Each row has a hidden value. The values are split into ranges, and the group after each row names the range that its value falls in. Each part has its own value, ranges and names.
[-191   32 -104  102  209   86  186  164   99   73  138  -22   18   63
  -22 -336  144  -81  -46  -38  115  102 -152 -128  -86 -130  150  -94
 -301  113   37  162   13   90  245  135]	Lobig
[  81   80   10    5   21    6   72  149  -56 -201  -84  -76 -128  -59
  -43  -74  -31   88 -114   57  -14  178  -31   74   -1  -93  156  107
   92   45  227   34  -30  -66  -66   65]	kif
[ 141  225  -24   68  -83    9   93  281 -415 -343 -163 -264  -36   26
 -164 -142  -73   10 -332   25 -150  321 -147  100  -65  -73  202  100
  -12   26  435  170    3  -62    5   16]	tuvi
[  32   77  -47  -62  184  178  186  -75  253  -50  281   11  -67  -51
   51 -260   89  312   91  145  198 -153  115  -30   49 -195   37  374
   69  -53 -176  -42  239  140 -259 -198]	dizif
[  48   61  166  -30  -85    0  165   56   20  -81  -24  -30 -136   32
  -95 -126  -87  303    6  -11   62   71  109  103  121  231   52  258
  275   -2  194  -43   33  -65 -258  -39]	dizif
[-118 -128  -46    9    6    5  121   81  114    5   34   89  -62  -70
  128  -14   38 -101  -36  -25  147   69   69 -127  -47  -69   20  -69
  -87   21  -17   86 -119  -29  103  112]	Lobig
[ 107   37 -210 -134 -246 -182 -125   35  -92 -204  -61 -232 -435 -393
  182  248  -24  -99  -55 -337  -76  191  -58   78 -138  -37  -73   74
  328 -150  307 -142  -30  -62  -56  110]	Lobig
[-130  -39  233  -31  148   60  202  -60  282   74  107  195   19  118
   45 -197  -19  294  -13  127  209  -15  197   -6  208  253   27  163
  139  -45 -123  -60  -18  -93 -301 -149]	dizif
[  91  112  104  -13   56   29   99  120  -23 -183  -74  -50 -102   -4
  -81 -135  -56  215 -112  114   -6  159    9  130   76    3  165  186
  181   29  217   -9    1  -88 -194  -14]	Garob
[-348  -22  276  -17  -27  262  413   22   89  141  213  269  102   69
  222 -263    9  111 -312  369  245  -75  273  -85  185  220   25  -31
  -33 -126 -241  131 -142   33 -121 -415]	dizif
[  56  -44   65  -37 -230  -33  151   91   -6  -66  -56  -36 -208  -71
  -41   14  -80  146   83 -115   74   50  131   36   20  142   -5  181
  228   35  215    2  -26  -31  -92   98]	Garob
[ -84 -112  -17    8   -5   22  135   91  103  -15   16   82  -71  -55
   88  -29   19  -42  -18    5  140   61   83  -96  -27  -60   43  -19
  -49   40    9   78 -102  -28   67  104]	kif
[-221 -186  119  -28   46   76  215   16  270  153   92  254  -10  -10
  184  -72   34    6  -16  106  241  -25  203 -114   77   89    0  -58
  -15    0 -160   49 -162  -46   -7  -12]	Garob
[  24  139  -20  -45  203  225  235  -77  220  -63  326   -8  -24    7
   10 -354   88  378   54  196  204 -173  111  -27   79 -176   56  425
   45  -62 -192  -20  291  172 -301 -285]	dizif
[  99  109   43 -155 -143  -95  -24  -20   34 -141  -25 -129 -390 -253
   89   76  -69  225  -26 -147  -33  119   40  208   63  169  -15  245
  513 -140  259 -228   24  -91 -332  -66]	dizif
[-157 -290  -53  -18 -302  -52  194   53   28  112   29  102  -42  -65
  176  132  -13 -213   43 -233  215   -5  222 -248  -98  147 -185  -80
  -89  -35  -31  148 -158  -15  174  140]	tuvi
[ 123  328  270   30   24   78  183  178 -241 -287 -110 -157  -47  143
 -246 -311 -134  420 -295  221 -105  236  -31  263  189  203  257  304
  268    3  380   13   69 -104 -361 -215]	dizif
[ 113  198  -19   61  -94   18  108  270 -327 -307 -138 -225 -108  -23
 -139 -133  -60   30 -259   41 -119  270 -127   96  -58 -103  209   84
   15   57  405  143  -14  -32   31   51]	Lobig
[ -61 -148  -62  -43  202   72  124   -8   92   98  125   69  303  135
  137 -134   94 -106 -113  -35  185   50  125 -192  -47  -11 -108  106
 -224 -133 -193  143   57  -59  -56  -95]	mas
[ 226   32 -262 -282 -306 -250 -259  -83 -162 -212  -59 -328 -419 -479
  312  405  -37 -126 -117 -494 -130  220   -5  139 -160   67 -264  223
  529 -377  305 -254   53 -135 -273  -47]	mas
[-120    1   27   26  164   73  171   93  181   67   94   47  -43   35
  -10 -254   75   86   19   17  131   57  -18  -29   19  -10  118   37
  -54   78   29   47    3   20   26   68]	Garob
[-216 -273  -52    4   87    4  133    7  254  125   95  229   77   -8
  230   16   79 -195  -12  -28  260    9  159 -260  -41  -40  -65 -144
 -222  -19 -227  112 -161  -60  129  104]	tuvi
[ 118  177  -38   69  -55    8  100  247 -338 -300 -125 -225  -22   29
 -141 -139  -53    6 -274   12 -104  277 -118   56  -68  -84  173  103
  -42   29  365  163   12  -48   16   34]	tuvi
[-136 -195   84  -42  -14   34  175   13  244   93   48  207  -61  -47
  154    0    6   25   42   45  219  -19  209  -96   56   65  -18    3
   47    8 -105   23 -141  -58  -34   44]	Garob
[  47  -62  -31  -12 -252  -55  120  125  -58  -97  -67  -70 -216 -113
  -13   54  -58   19   56 -164   56   85   75  -20  -58   40   -2   95
  127   45  234   51  -55  -16   35  170]	kif
[-191   13  -60   84  208  104  200  148  140   90  134   19    3   53
   -9 -326  134  -43  -23    8  133   76 -107 -109  -52 -111  151  -76
 -249  114   17  140   -2   82  203  114]	kif
[ 112  132  -37   40  -54   -2   77  214 -222 -281 -119 -170 -107  -41
  -96  -81  -51   30 -191   22  -73  234  -83   62  -53 -116  173   97
   28   47  325  104  -16  -51    0   74]	Lobig
[ 128  230   -1   85 -135   13  126  312 -462 -338 -178 -276  -32   44
 -183 -150  -90   -4 -353   22 -160  332 -144   98  -67  -31  202   80
  -23   38  474  198  -15  -56   39   21]	tuvi
[-181   13 -107  100  215   74  174  152   50   65  128  -26  104  107
  -13 -321  135 -120  -93  -57  115  124 -133 -160  -95  -97  111  -89
 -341   67   17  190   18   57  225  102]	tuvi
[-202  145  114  102  401  150  253  114  224  148  189   28   87  244
 -161 -576  131  236   -8   83  134   76 -139    3  101   90  225   73
 -162  125   22   68  113   61   -9  -13]	dizif
[  57   37 -141  -46 -145  -89    0  104 -133 -171  -47 -175 -208 -185
   77   73  -12  -89 -113 -201  -30  185  -51    7 -112  -38   -7   57
  106  -77  248   11  -20  -42    9   83]	tuvi
[ -13  -17  -57   12  -46  -16   87  131  -32 -114  -32  -43 -117  -80
   38  -22    0  -53  -84  -47   44  142   -8  -37  -61  -70   69    5
   -9   21  151   72  -71  -41   60  108]	Lobig
[  37   13 -234  -32   90  148  148    2  172  -83  256  -52 -122 -166
   97 -155  130   71  111   39  180 -128   42 -127 -115 -408   30  242
  -93    1 -131   51  188  199    7  -22]	kif

[  26  -93   93  -13 -157   53  138  -11  -23  152  108  -18  -57    0
  -11  -17  -72  -96  -61  130 -160  -76   -1    1   16  -39  185  159
  -80   59  -10   -2  -34 -101   20  169]	Sipa
[ -74  143  -43  219  108  -26    0   67  -17  -81 -300  -90  -41 -117
  155  109  195  -88  -48 -215   89  -79  122  -70  253 -182 -378 -178
   44  -42  -41 -141  -19  125  190  -62]	numup
[ 113 -163   -1  159 -199   49  -73   76   23  -80   63   -4  -61    4
   50 -142    9   -4 -147  177   10 -181  -99   26 -196  -24  301   26
 -108  196 -151   99  -96 -113  -49  -54]	relu
[-169  -75   86 -331  310 -425  160  187  159 -132   45 -319   76  -22
 -302   83 -270  -26  157  199 -452 -114   98  157   41  -92 -137  204
 -174 -344  281 -107  444  -14 -176   91]	vid
[  39  121  104   57  131   74   39   -9 -102  214    4  -68  -30   66
  121 -103   32  -78  -82   93  -28   36  184   34  145  -80 -121   28
    0 -127 -203   46  -30 -112   10   12]	Rana
[ 116 -165  -28   93 -117   -5   46  168   36  -91   63 -217   44  158
 -136   68 -149  -50  -49   78 -227 -150  -77   -8 -139  -24  152   96
  -77  -13    0    6  -35   18  -23   16]	vid
[  97   36    0  142  -77   67 -106    1  -32  -10   -7   50  -60  -53
  109 -156  116  -58  -34   69  141  -80   51   43   19 -111   57  -17
  -74   37 -294   80  -45  -72   64  -37]	Rana
[ -38   47   53  -31  160 -121   22   47  -47   73   27 -112   -4   19
   52 -140  -47  -12  -68  261 -152    1  199   87  -21  -97    6  110
  -83 -105 -164   43  127 -146  -69    6]	relu
[ 163 -102  226 -233  302   37  372  211  -75  405  241 -585  160  551
 -380  223 -539 -167    1  100 -675   76  103    6  103  150 -143  315
   26 -485  248  -32   41  -37 -257  238]	vid
[  93  -85  -31   38 -278  -54 -141   73  209 -239  140   93  -21 -134
 -141 -110   79  -49  132   80   88 -183 -105  106 -172 -105  311  133
 -196   22 -187   80  109  -49   47    7]	relu
[  24  -79   17  -52  -48 -140 -106   42   99 -164   45   44  -67 -178
  -55 -165   27  -40   97  148   71 -180  -34  138  -34 -108  142   56
 -198   15 -129   53  171  -79  -50   15]	tipak
[  17 -250  161  -38 -106   74  286   32  -89  263   99 -159  -75  111
  -16   58 -244  -93 -214  172 -354 -126  -88  -55    7   73  207  143
  -45  156  232  -48 -126 -121 -112  223]	Sipa
[  10  -82   22  109  -20  -13    4   57    0  -79 -112  -56  -83  -89
   61   -5   39  -57  -69  -23   23 -193  -56   -2  103  -87  -59  -94
  -64   83   14  -43  -29   20   22  -23]	Sipa
[  27    4   -1   71   -3  -86 -107   92  103 -154    6  -28  -11  -67
  -10 -111   75  -15   12   95   42 -127   29   92  -63 -111   46   19
 -112  -53 -160   54   96  -55   -6  -93]	relu
[ 128 -343  -32 -248  -59 -170  186   63 -239  152  219 -252   -6  147
 -201  -95 -502  -95   26  501 -500  -51   48   72 -202    2  463  381
 -266   98  -74   38  138 -154 -207  407]	relu
[  13   85  -39  -43  132 -138  -10   20 -135   70   24 -108   15   13
   34 -156  -67  -49   33  281 -138   62  282   92  -16 -164   25  162
 -124 -126 -330   49  168 -113    4   92]	relu
[ 137 -122  -17   63  -92   22  -51   27  -90  -13   28  -30  -69  -17
   26 -140  -52  -72  -20  147   19 -129  -21   47  -27  -70  172   37
 -138  109 -211   66  -32  -70  -30   65]	Rana
[  92 -160 -105   93   11  -50   84  145  -95 -114 -221 -262  -29   -6
 -100  216 -134 -169   63 -200 -104 -183  -68  -90  184  -79 -185  -73
  -68   45  109 -176  -22  213   57  166]	numup
[ 222 -107   -5  122 -266  152  -67   19  -37   40  145   32  -47   58
  -16 -136  -19  -93  -16  119   50  -94  -57   25 -119  -30  321  117
 -118  108 -296  124 -118  -96   19   86]	tipak
[ -59  -36   19  149  119 -138 -130  136  115 -246 -137  -69  -55 -112
  114 -120  127   62 -146   85   74 -227  -25   77  -46  -91  -81 -163
  -64   40  -22   25   59  -48  -82 -266]	relu
[-127 -143   51  106  136 -105  136  117  -27  -53 -272 -190 -103  -98
  118  118  -22  -41 -215  -59 -128 -231  -65  -71  161  -37 -217 -177
   -3  157  306 -168  -42   49  -58  -19]	numup
[   7 -349  187 -109  -20  -54  224  119   -2  162  187 -225  -48  162
  -79  -56 -332    6 -271  381 -445 -180 -127   39 -210  139  351  185
 -106  145  265   41  -32 -229 -317  102]	relu
[  17 -290  148 -194  -15 -177   18  109  182 -127  135  -65  -83 -113
 -198 -110 -166  -30   39  198 -117 -290 -209  158  -72   40  228  100
 -226   45  206   35  184 -126 -265   58]	tipak
[  86 -136   97  -33  -66  -22  -31   65   99  -36  118  -19  -59  -36
  -84 -126  -45  -52    1  133  -10 -174  -96  101  -55   -3  184   76
 -144   16  -38   75   50 -116 -123   20]	tipak
[ -39   29  162 -188   94 -107   82    3   71  122  135  -29  -28  -61
  -89 -102  -61  -75   78  181 -131  -28  110  133   89  -66   24  185
 -124 -186  -27   23  205 -150  -74  120]	Rana
[-261   57  166 -292 -213 -220  177  -90  262   60  240  202  -46 -313
 -136  -45   62  -69  161  233 -205  -25  111  134   -8 -166  277  395
 -196 -109   76  -55  352 -193  123  273]	Sipa
[  13   71 -166  141 -167  -48   37   57  -98  -28   21 -106   84   92
   25   17  -23  -42  -16  186 -238   54  220  -36 -152 -210  155  204
  -65  -46 -326   -7   25   -4  235   92]	vid
[-236   82  -28 -114  102 -366   32   95  157 -215  -24  -84   48 -168
  -64  -15   23   31   81  216 -237  -63  194  116  -56 -228  -35  157
 -142 -192   -4  -72  367  -42   70  -14]	vid
[-241  -94  388 -569  248 -265  491  -13   -7  570  422 -233   24  158
 -194  -96 -474  -32 -116  680 -819  146  278  162  -92   93  298  600
 -140 -257  299    4  352 -450 -352  408]	relu
[ -14 -208   81   85  -76  -13  155  166   62    1   61 -227   14  169
  -35   67 -162   17 -257  168 -353 -178 -106  -32 -177   45  169   75
  -20   70  206  -14  -85  -80 -105  -41]	vid
[  68  -96   -9   31  -50  -96  -79  115  103 -172   45  -69  -11  -39
  -90  -80  -17  -30   36  105  -24 -171  -45   89  -92  -73  124   54
 -143  -19  -93   47   97  -37  -50  -36]	relu

Next part:
[ 249  101  -71  328  354 -145  253 -293  -36 -668 -317 -259  -87  613
   57 -719 -178 -201   32   60 -196  -85 -117 -310 -169 -225 -115 -339
   73  272 -482  -45  202  356  -37   45]	rabeg
[  -6  190 -173   70   80   15  222  313  384  -15 -107  202  198  -64
   88  230  270 -114  106 -220 -408   41 -203 -222   94   65  -45 -120
 -193 -136  -37  152  -66  169 -430  186]	tobak
[-106  135 -204  -45  -53  -83   87  394  273  150   66  316  135 -146
  172  298  308  -67  113 -144 -306    1 -163 -176   -7   -5   44  -78
 -100 -137   -3  195  -74  132 -248  204]	Vud
[ 144  114  -92  284   19 -205  128 -203 -167 -312  -78 -177 -247  620
  -79 -486  -42 -218 -115  -36 -185 -190  -63 -299 -179 -131  142 -311
  -92  222 -301  119  227  323   34  -98]	tobak
[ -51  -37  -10  382  102  245   82  -19 -174 -436 -296  172  127  -68
  216 -478 -205  202   84   79  186  126   38  230 -407  -49 -218  455
  262  -79 -407 -237   32   84  -90 -101]	fitir
[  48  215   25 -258   66 -114 -170  203  502  202  372   98   19  -96
  -27  587  209   77   30 -148 -158   30 -245 -242  262  -31 -132  -63
 -274   25  547  292 -303 -134  212  511]	vivis
[ 181 -143    8 -154 -232 -152 -113 -224 -313 -102   96 -357  -51  164
   85 -237  -24 -261  169  -64   20 -357   -5 -322 -268  -30  263 -328
  128  115 -164  -87  266   11  285 -201]	saku
[ 135  -72  160 -488   12  -38 -226   48  233  236  409 -116  189 -275
   75  423  135   36  182  -48   86 -145 -199 -264  138   -9 -117  -54
  -34   82  484   15 -201 -332  475  462]	nipa
[ -10  -61 -101  148  117 -284   15  -70 -246 -323   -2    2 -182  400
  238 -597 -105  -95   23  198    2 -152  -19 -243 -406 -333   29 -184
  240  221 -495  -39  197  306  254   36]	Vud
[-159  170 -180  452 -355  247   33   94 -274 -177 -208  372   -9  -84
   61 -156  -15  202  -28 -108  105  146   97  483 -384  108  119  530
   77 -250 -163  133   29   83 -283 -313]	nipa
[ 117   82   62 -239 -329  -74 -218 -122  -70  282  378 -111  -28   58
 -147  271  162  -37  -30 -127   81 -213 -128 -113   79   97  203  -63
 -146  163  495  235 -100 -209  423  184]	Vud
[  15   73 -154  162 -169 -337  -40 -111 -319 -144  121  -30 -352  538
   21 -405   -4 -163 -107   51  -71 -224   -1 -205 -320 -224  277 -265
   25  202 -267  214  228  296  232 -103]	nipa
[ 207   34  142 -101  367   69  108  339  697  -38  108 -117   45 -131
  -93  480  107  -30   77 -326 -409  -20 -193 -520  252   33 -343 -137
 -521 -285  186  -11  -58  -45 -233  234]	rabeg
[  95  232   42 -235  109  -83 -129  156  533  143  318   40   47  -64
  -55  558  194   59   34 -172 -184   35 -264 -259  308   -5 -164  -87
 -300   40  553  277 -302 -132  173  517]	fitir
[ -16  138 -130  361   64  121  -78 -156 -123 -723 -365   86   27  -10
  345 -462 -320  189  245   70  163  217   55  312 -453 -157 -166  315
  422  -69 -390 -105   13  129  -55 -154]	saku
[ 102  340  -44 -221  -14 -142 -292  114  555  -51  274  -28  -95  -88
   25  648   88   63  163 -258 -219   92 -183 -185  212  -46  -76 -151
 -235  -91  538  359 -255 -107  125  305]	saku
[ 196   19  120 -471   20  -60 -276  -21  307   50  332 -214  136 -249
   94  456   59   15  256 -110   28  -94 -184 -248  141  -27 -112 -136
  -20   28  491   68 -179 -316  409  381]	zazu
[ 172  -87  180 -472  -64  -31 -265   20  183  215  426 -192   97 -257
   13  449   94   24  162 -107   91 -181 -144 -261   98   14  -61  -59
  -94    5  493   29 -126 -355  466  319]	gutul
[ -85  -42  -36  349   80  197   56  -10 -212 -411 -263  210  120  -70
  258 -488 -192  205   97  119  211  117   37  244 -439  -85 -188  446
  318  -51 -414 -213   23   95  -34  -71]	vivis
[  28   41   99 -191  145  -60  -85  438  578  243  365   76  -69 -171
  -52  631  197   45   -3 -260 -297  -43 -157 -450  177  -11 -191  -52
 -479 -243  314  122 -129  -65   -4  283]	fitir
[ -76  276 -291   78 -173  -66   55  315  250  -56  -57  267   26  -93
  146  306  231  -71  146 -242 -356   78  -98  -30  -65   21  139  -87
 -106 -254  -16  314  -15  174 -411  -22]	zazu
[  54  186 -187  455  -68  394  387  -44  -76 -404 -596  151  404  -70
   82 -328   54  -39  153 -181 -130  132  -80  291 -153  252  -13  265
  110 -131 -316  -52   38  139 -647 -185]	rabeg
[ 269 -121   99  105   26  -54  140 -191 -162 -183  -23 -394 -118  405
 -144 -370  -43 -274  -43 -137 -146 -342  -42 -464 -134    9   92 -313
 -193  101 -259 -123  313  134   57 -191]	rabeg
[ 133 -108   -4 -233 -254 -134  -56 -258 -358  113  159 -203  145  144
   71 -238  126 -227  114   49  118 -345 -122 -212 -130   11  271 -247
  204  344   28  -13   88  -60  418  123]	Vud
[ -96  243 -265  189 -276   22   38  343  179  -50  -93  258  -36 -123
   87  314  189  -46  112 -330 -344   65  -15   19 -143   99  180   24
 -183 -389  -73  266   62  174 -509 -244]	saku
[-132  186 -187  440 -354  257   13   70 -261 -239 -232  331  -14 -101
   72 -140  -46  203    5 -124  104  164  108  508 -392  105  113  518
   93 -285 -152  143   43   65 -302 -341]	gutul
[ 213    9  163 -386 -128   -4 -335  -75  214   61  335 -299   27 -217
   -7  468    9    7  211 -212   50 -143 -104 -238   89   62  -24  -86
 -116  -46  484   38 -105 -326  387  144]	saku
[ 169   36   44  462  398  -21  154  -88   60 -661 -230 -157 -288  469
  -10 -562 -305   17  -77  -12 -134   10   15 -234 -276 -236 -274  -13
 -120  -25 -484 -116  217  305  -84 -133]	rabeg
[  31   -9   40  458  130  362  156  -14  -83 -492 -372   84  116  -66
   89 -402 -220  190   54  -56  102  138   49  213 -336   47 -259  478
   81 -207 -370 -243   70   59 -268 -213]	tobak
[ 387  -97  109  -47   84   53  198 -365 -122 -245 -151 -497  209  270
  -79 -381   -8 -319  137 -104  -87 -318 -158 -393   15   92   27 -355
   -8  253 -120 -189  188   -9   82   19]	rabeg
[ -89  -28 -178  162 -278  212  127  268 -116  -76 -226  214  208 -324
  212    8  119  -34  215 -203 -109  -15   46  117 -339  152  140  206
   83 -388 -318  -63  164   71 -463 -341]	zazu
[  33   20   37 -265   66 -105 -161  436  514  144  349   41 -104 -259
   63  645  143   34  122 -254 -271  -43  -98 -386   54  -71 -126  -99
 -348 -346  253  138  -49  -84    2  161]	zazu
[ 118 -210   31 -218 -221 -132  -30 -179 -376  132  169 -222  104  132
   80 -276  106 -251  104   37   91 -401  -79 -318 -200    0  252 -256
  163  261 -112 -113  177  -24  378   23]	Vud
[  21  -18   23 -267   69  -87 -124  448  473  146  310   58  -46 -290
  102  591  154   15  150 -233 -262  -51  -98 -382   24  -64 -122  -93
 -295 -344  183   93  -30  -75  -33  155]	zazu
[ 166   12  108 -474   39  -80 -244   16  297  114  369 -140  148 -240
   91  444  103   32  214  -61   40  -90 -203 -234  152  -49 -119 -112
  -19   64  504   95 -206 -304  437  463]	gutul
[ 307 -111  110  110   57  -29  164 -219 -136 -226  -61 -437  -95  414
 -163 -380  -54 -284  -25 -153 -162 -335  -51 -468 -105   23   69 -325
 -203  103 -249 -134  312  121   35 -187]	rabeg
[ -95  299 -233  505 -355  262  -32  -18 -176 -434 -363  251  -14  -79
  113 -136 -116  171  104 -200   36  222  107  513 -381  130  119  450
  131 -298 -188  141   28  114 -400 -433]	saku

Part 4:
[-467 -320 -202  105 -126  131  144  302  -99    3   66  -10   19 -161
 -236 -208   29  -59  -81   12   31  469 -239  -30 -156  -96   13   60
 -107  -99   15  -72  -85  -84 -108  -30]	E
[-548 -224 -201  -25 -252  178 -191  181 -184   -1   60  134   81  147
 -368 -114  157  -78 -130 -109   32  313 -264  -15 -150 -172  134   68
  -66  -88 -205 -119  -80 -138  -96   95]	H
[ -72  -78 -247   92 -221  -46 -196  193  -15  -32  103  131   11   50
 -193   -5   82   31 -101  155  -16  260 -113   95   97 -214 -115  -60
 -214 -183   10  -44  -73   26 -121  123]	L
[  31   39 -100   -4  137 -117  -46 -178 -158  137   51  -98  -59   21
 -126   99   22 -100 -143  -40   30   19 -137   47   53   -2  -37  -70
  -78  -48   60   87   -4  -59   61  -19]	N
[ 195  -74    8  138  -50 -125   23 -169   75  130   21    3  -61  -82
   96   63    0  -54 -132  -59  112  -54   -3    3    6  -76  -14  -76
 -101  -57  -64   57 -150    7   64  -69]	U
[-342  -85 -251   89 -196  -32  -88  275   64 -110  -70  103 -114  -85
 -179 -175   93   39  -18   70   70  164  -38   -4   49 -220 -237   47
 -170 -103  128  -27    9  -45   -7   60]	Y
[-346 -111 -247  140 -307   29  -66  351  132 -187 -106  164  -67 -120
 -164 -250   72   75   11   10   45  211   28  -74   -4 -281 -160  127
 -151 -108   40  -39  -90   20   17  101]	E
[ -67  -29   -9  101  -55 -235   59   59  207  -18 -164   90  -86  -17
   47   64   38   85  189   56  144 -384  169   -4   82 -215 -250  164
   24   32   31 -124  110   55   24   43]	J
[ 156  -21   -8   64    0  -90   14 -182  -39  144   47    1  -20   -4
  -36  106   -7  -91  -91  -41   47  -63  -39   10  -10  -31    6  -26
  -63  -49  -78   45  -97   10   36  -28]	N
[-155 -197   -6   91  -74   56  109 -122  -27  162    6  -25  -96 -153
  -35 -102   32 -165 -186 -165  155  111 -137  -68 -172   15   32  -51
  -99  -26  -82   70 -151 -144   71 -168]	R
[  76  -77   52  -42   97  -45   60 -292 -208  294  135  -42   24   80
 -132  198    9 -200 -102  -39   52 -100 -169   51  -98   87   81  -34
    5  -13 -141    1  -24  -79  -36  -85]	R
[ 102  -88 -124  134   36  -97   40  -12  -49   73   92  -87  -10 -108
  -17   24  -32  -23 -151   18   13  222 -111   39   42  -82    8  -79
 -124 -109   53   64 -133   28    5  -13]	U
[-340 -247 -228   81 -239   38  -39  255  -39  -13   70  123   36  -32
 -283 -127  113  -42 -128   35    8  413 -237   10  -26 -126  -79  -31
 -215 -130  -12 -121  -29  -73 -111   33]	R
[ -53 -132   -3  126   69   15  258 -114  -30   86  -52 -126  -47 -246
    1 -120  -68 -119 -122 -246   69  129  -63 -154 -157   26  108   62
  -10   11  -30  111 -180  -29  176 -135]	Y
[  94    0   -9  -72  394 -144   56 -463 -345  311  118 -282   -2   36
 -134  202   11 -234 -310 -243   21   87 -340   29    9  203  159 -178
  -31   18   25  123   16 -162  142 -139]	L
[-223 -350  -48  213 -214  -82  282  334  213  -32  -46  128   69 -157
  -32  -75    8   72  152   97   81   89    3  -45  -60 -188 -135  169
  -51  -29  -50 -264   14   77 -140    1]	J
[ -23  -54  -13   25  163  -56  106 -267 -143  188    9 -153  -75  -98
  -61   17    0 -170 -201 -212   85   49 -163  -52  -71   85   60  -62
  -48    7    5  122  -71 -118  151 -140]	R
[ 422  341   55 -141  235  -78 -149 -468 -305  265  125  -75  -58  220
  -87  364 -105 -154   64   96  -25 -535  125  119  -13    0   82  101
  168  -34 -122  221  -92   87   33   72]	Y
[ -68 -268   -6  203 -298   18   -1  -57  181   94  -18  105 -114 -190
  119 -160   87  -85 -255 -182  223  142  -68  -73 -119 -120    6 -129
 -203  -79 -143   42 -259 -118   83 -158]	U
[  82   58 -128  -13   60 -254  -59  -65  -66   23   -4   47   83  124
 -229  175   68   -7  -29  -34  -81  -25  -98   19  191  -62 -101   19
  -84  -30   33 -111  139   52   45  118]	R
[ 438  353   57  -91  180 -161 -211 -544 -164  210    7  -49 -114  176
   -7  292  -33 -135  -67  -93   35 -517  124   43   65   -9   33    3
   65   -6  -96  247  -96   35  192   35]	N
[-121  -63  -15   12   67  -48   31  -43 -112  109   22  -41   19   86
  -82  122   -9  -33   74   18   72 -168  -27   41  -68 -120   51  140
  107    0 -100  -49  -13    8  -57   41]	H
[ 324   90   54   66 -145   18 -114 -289  -10  147   46   96  -59   38
   38  105  -38 -111  -77  -55   68 -242  128  -13  -93  -93   93   23
  -19  -76 -242  167 -289   70   72    4]	N
[-121  -65   29  138 -300   58  -30    6  206   -5 -147  170 -160  -94
   97 -131   23   -9   64  -72  217 -301  225  -93 -161 -242  -66  168
   10  -17 -176   58 -214    4   81  -23]	J
[-118  -98   -4   -4  138  -87  137 -121 -134  147    7  -81   23    3
 -127   90    6 -100  -15 -102   47  -63 -125  -19  -62    6   45   83
   57   32  -44  -53   43  -52   30  -42]	J
[ 310  115 -146   98 -144 -235 -118  104   97  -78   23  184   95  122
 -121  190   -7  117  128  204 -115 -117  136   69  221 -242 -165  100
  -92 -120  -21 -102    3  254  -73  241]	N
[-261 -248  -98  285 -409   64  115  399  318 -191 -151  198  -32 -213
   61 -264   -8  133  132    7  128   81  189 -129 -127 -355  -81  234
  -54  -72 -113  -92 -228  124  -22   62]	H
[ -17  -74   14   68  -28  -58  117  -64   15   89  -31   25  -31  -58
  -31   31  -17  -59   41  -41   79 -152   34  -42  -78  -74  -22  116
   24   -1  -79  -16  -56   18   33  -29]	E
[-107  141 -153 -117   24  -38 -269    0 -249   54   88   49   21  295
 -275  205   38   -7  110  179  -32 -219  -11  150   42 -203  -15  152
   89  -80  -69  -17   41   39 -126  213]	H
[ 201   38  107  -28  132  -74    6 -494 -150  284   33  -82  -58   40
  -16  168    8 -221 -196 -241  102 -219  -89  -33  -83  107  127  -72
    6   27 -159  137 -110  -98  163 -128]	N
[   3 -108 -141  112  -36 -118   13   54  -12   49   64   -1    5  -46
  -99   32   25  -13 -102   54   14  190 -125   47   71  -94  -84  -61
 -153 -100   46  -33  -34   13  -42   17]	L
[-283 -122  -93   -5  -89   -1  -38   30  -86   46  -10   68   20   64
 -214  -11   88  -67  -37  -91   53   33 -126  -26  -66 -106   17   88
  -17  -22 -102  -91    4  -72   -7   34]	J
[-288 -116 -248   18  240  -65   58   52 -260  115  111 -246  -92 -113
 -211  -38   22  -93 -199   60   32  395 -338   98   45   27 -102 -135
 -151  -91  273   79   67 -157  -33  -74]	N
[ 234   93  -19   -3  140 -174  -37 -273 -116  174   58  -59  -27   73
  -61  214  -10  -91  -72   -9   18 -175  -41   60   73   -5  -24  -36
  -26  -33  -14   70  -13   17   51    4]	N
[-263  -26 -239 -107  229 -131  -20   83 -335   46  104 -106  130  155
 -416  141   51  -38  -16   44 -134  218 -301   82  107  -29   -3   69
   -1  -46  112 -133  206  -30  -79  137]	J
[ 503  164  122   57 -152  -59 -112 -375   48  144   12  157   -4  103
   66  206  -51  -89   -9  -89   33 -423  222  -39  -49 -100  106   76
   28  -44 -316  124 -270  150  107   51]	N
[ 525   75  -10  172 -104 -317  -24  -42  214   -2    7  145   60   33
  117  242  -48  120  108  152  -27 -275  222   58  210 -229 -130   57
  -59  -86  -58  -76  -66  269  -16  142]	U
[-394 -385 -222  163 -338 -109  114  495  179 -109   -4  242  115  -67
 -262 -115  143   82   49  142    5  371 -178    0   66 -205 -255   57
 -231 -100   32 -373  142   11 -203   79]	Y
